Below are the code and all the weights of a small trained network. Each question names an input and a class and asks about switching units off, where a switched-off unit gives its printed mean instead of its output.

import numpy as np


def w(rows, s, z=0):
    codes = np.array(rows[::2]) - 128.0
    scale = np.full(codes.shape[1], s)
    scale[-1] = z or s
    return codes * scale


def f(y):
    return y / 2 * (1 + np.tanh(0.7978845608 * (y + 0.044715 * y**3)))


def log_softmax(a):
    a = a - a.max(-1, keepdims=True)
    return a - np.log(np.exp(a).sum(-1, keepdims=True))


def net(x, mask):
    res = np.array(x, float).reshape(1, 4) / 4 @ E
    y = f(res @ A[0][:, :-1].T + A[0][:, -1])
    res = res + np.where(mask, y, B[0][:, -1]) @ B[0][:, :-1]
    return log_softmax(res[-1] @ U[:, :-1].T + U[:, -1])


A, B = {}, {}
E = w([
[134,167,154,185,91,242,24,51,109,33,88,164],'x0',
[103,92,103,176,166,19,163,23,198,13,92,71],'x1',
[42,166,96,121,133,78,53,177,18,55,183,73],'x2',
[98,254,168,89,153,159,85,54,216,217,192,30],'x3',
],0.0083)
A[0] = w([
[105,209,191,87,189,145,111,59,204,193,196,34,65],'neuron 0',
[136,46,56,161,152,115,161,159,114,75,70,186,79],'neuron 1',
[141,183,148,219,119,161,40,117,167,58,118,153,123],'neuron 2',
[124,96,120,171,159,76,119,91,173,82,109,88,82],'neuron 3',
[175,250,184,150,98,92,65,139,149,214,151,96,50],'neuron 4',
[187,73,93,128,96,161,150,175,35,124,108,179,78],'neuron 5',
[108,31,83,164,146,47,93,26,179,76,49,36,57],'neuron 6',
[46,151,132,130,158,60,76,147,49,99,162,109,43],'neuron 7',
[213,97,151,171,131,148,200,96,194,132,129,176,47],'neuron 8',
[239,105,185,114,121,186,177,119,197,194,44,155,88],'neuron 9',
[136,76,75,81,141,73,168,162,107,180,159,61,96],'neuron 10',
[161,105,178,78,78,228,90,204,49,203,158,156,32],'neuron 11',
[117,124,153,111,177,93,205,165,140,172,165,40,104],'neuron 12',
[137,134,174,227,81,177,29,33,65,93,125,182,102],'neuron 13',
[62,155,81,92,101,76,2,207,47,80,193,111,38],'neuron 14',
[157,65,100,160,92,116,146,179,77,109,135,176,96],'neuron 15',
[97,94,99,109,197,85,226,146,105,180,130,117,119],'neuron 16',
[127,162,143,200,135,170,49,104,137,124,57,126,6],'neuron 17',
],0.0063,0.002)
B[0] = w([
[231,176,164,210,63,152,85,113,161,58,206,159,254],'neuron 0',
[160,178,156,241,78,198,72,98,165,79,223,78,210],'neuron 1',
[170,66,185,124,132,181,200,109,71,179,104,71,194],'neuron 2',
[132,153,55,89,162,62,48,209,206,178,59,146,178],'neuron 3',
[172,154,108,181,178,82,93,101,124,62,172,148,202],'neuron 4',
[152,138,149,227,134,143,40,137,182,92,179,114,208],'neuron 5',
[207,148,62,84,195,54,38,246,180,186,96,119,225],'neuron 6',
[55,201,217,133,73,101,193,108,145,142,54,206,196],'neuron 7',
[71,191,180,107,65,120,164,130,138,107,88,201,195],'neuron 8',
[39,220,146,49,29,102,140,98,99,63,52,216,230],'neuron 9',
[181,30,218,42,97,182,198,130,77,180,97,64,198],'neuron 10',
[202,139,20,46,254,72,67,247,255,213,69,109,235],'neuron 11',
[171,96,177,116,144,205,173,114,72,148,150,117,200],'neuron 12',
[193,36,201,70,158,173,179,126,87,143,87,101,217],'neuron 13',
[66,174,194,87,32,73,144,107,160,107,56,180,230],'neuron 14',
[138,149,168,243,111,122,63,117,129,80,222,131,194],'neuron 15',
[188,71,205,82,110,187,127,74,128,103,131,108,200],'neuron 16',
[123,97,196,118,176,134,185,152,111,150,146,61,166],'neuron 17',
],0.0065,0.0097)
U = w([
[154,134,64,90,199,69,80,213,184,171,89,129,108],'0',
[150,151,145,217,106,128,92,103,148,94,248,123,103],'1',
[33,170,163,84,60,86,163,103,131,120,60,201,106],'2',
[171,19,173,82,137,177,183,107,77,153,116,68,104],'3',
[108,118,96,118,121,121,125,98,113,137,142,126,248],'4',
[26,111,24,129,177,122,148,58,76,138,183,107,68],'5',
[28,111,27,130,174,125,159,76,77,156,183,97,68],'6',
],0.011,0.017)

Each question gives the input, the list of numbers given to net, and the class t.
The units are the neurons (one row each of A and B). Each row of codes is followed by its name. A weight is (code - 128) times the scale printed after its matrix; where a second scale follows, it is the last column's (A, B and U).
mask holds one flag per neuron, in row order. A switched-off neuron (its flag False) gives its mean, the last column of its row in B, instead of its output. The means were averaged over made-up inputs and are rounded, as every weight is.
A unit's drop is (log p(t) with every unit on - log p(t) with that unit switched off) / (log p(t) with every unit on - log p(t) with every unit switched off).
The circuit of an input: a set's keep is (log p(t) with only the set's units on - log p(t) with every unit switched off) / (log p(t) with every unit on - log p(t) with every unit switched off). Starting from the 12 units with the biggest drops (on a tie, the unit counted first), units are removed one at a time, each time the one whose removal leaves the highest keep (on an exact tie, the one counted first), for as long as the keep stays at least 0.8.
units of the circuit, in order: the units of the circuit, biggest drop first
k most important neurons: the k neurons with the biggest drops, biggest first
drop when u is switched off: that unit's drop, to one decimal
input [-5,-3,3,-6], class 1: 2 most important neurons : (neuron 15; neuron 5)
input [3,-5,8,-5], class 2: units of the circuit, in order : (neuron 14)
input [6,6,-1,3], class 0: 2 most important neurons : (neuron 6; neuron 3)
input [8,2,-6,-6], class 3: 2 most important neurons : (neuron 13; neuron 2)
input [6,0,-5,4], class 3: 2 most important neurons : (neuron 13; neuron 2)
input [8,1,2,-7], class 3: 3 most important neurons : (neuron 13; neuron 2; neuron 0)
input [4,-4,-4,2], class 0: 4 most important neurons : (neuron 11; neuron 14; neuron 7; neuron 10)
input [-7,-5,-2,-3], class 3: 3 most important neurons : (neuron 10; neuron 16; neuron 6)
input [2,7,7,5], class 0: 4 most important neurons : (neuron 6; neuron 3; neuron 9; neuron 8)
input [-1,-6,-7,4], class 2: 2 most important neurons : (neuron 9; neuron 6)
input [7,-5,-4,-4], class 3: 3 most important neurons : (neuron 13; neuron 2; neuron 6)
input [7,-2,-7,5], class 2: 4 most important neurons : (neuron 9; neuron 8; neuron 10; neuron 12)
input [-1,-5,-4,-4], class 0: 2 most important neurons : (neuron 11; neuron 0)
input [-2,-4,7,-7], class 1: units of the circuit, in order : (neuron 15)
input [0,8,5,-8], class 0: drop when neuron 0 is switched off : 0.7
input [4,-4,-5,-6], class 1: drop when neuron 1 is switched off : 0.5
input [-7,6,6,8], class 1: drop when neuron 4 is switched off : 0.1
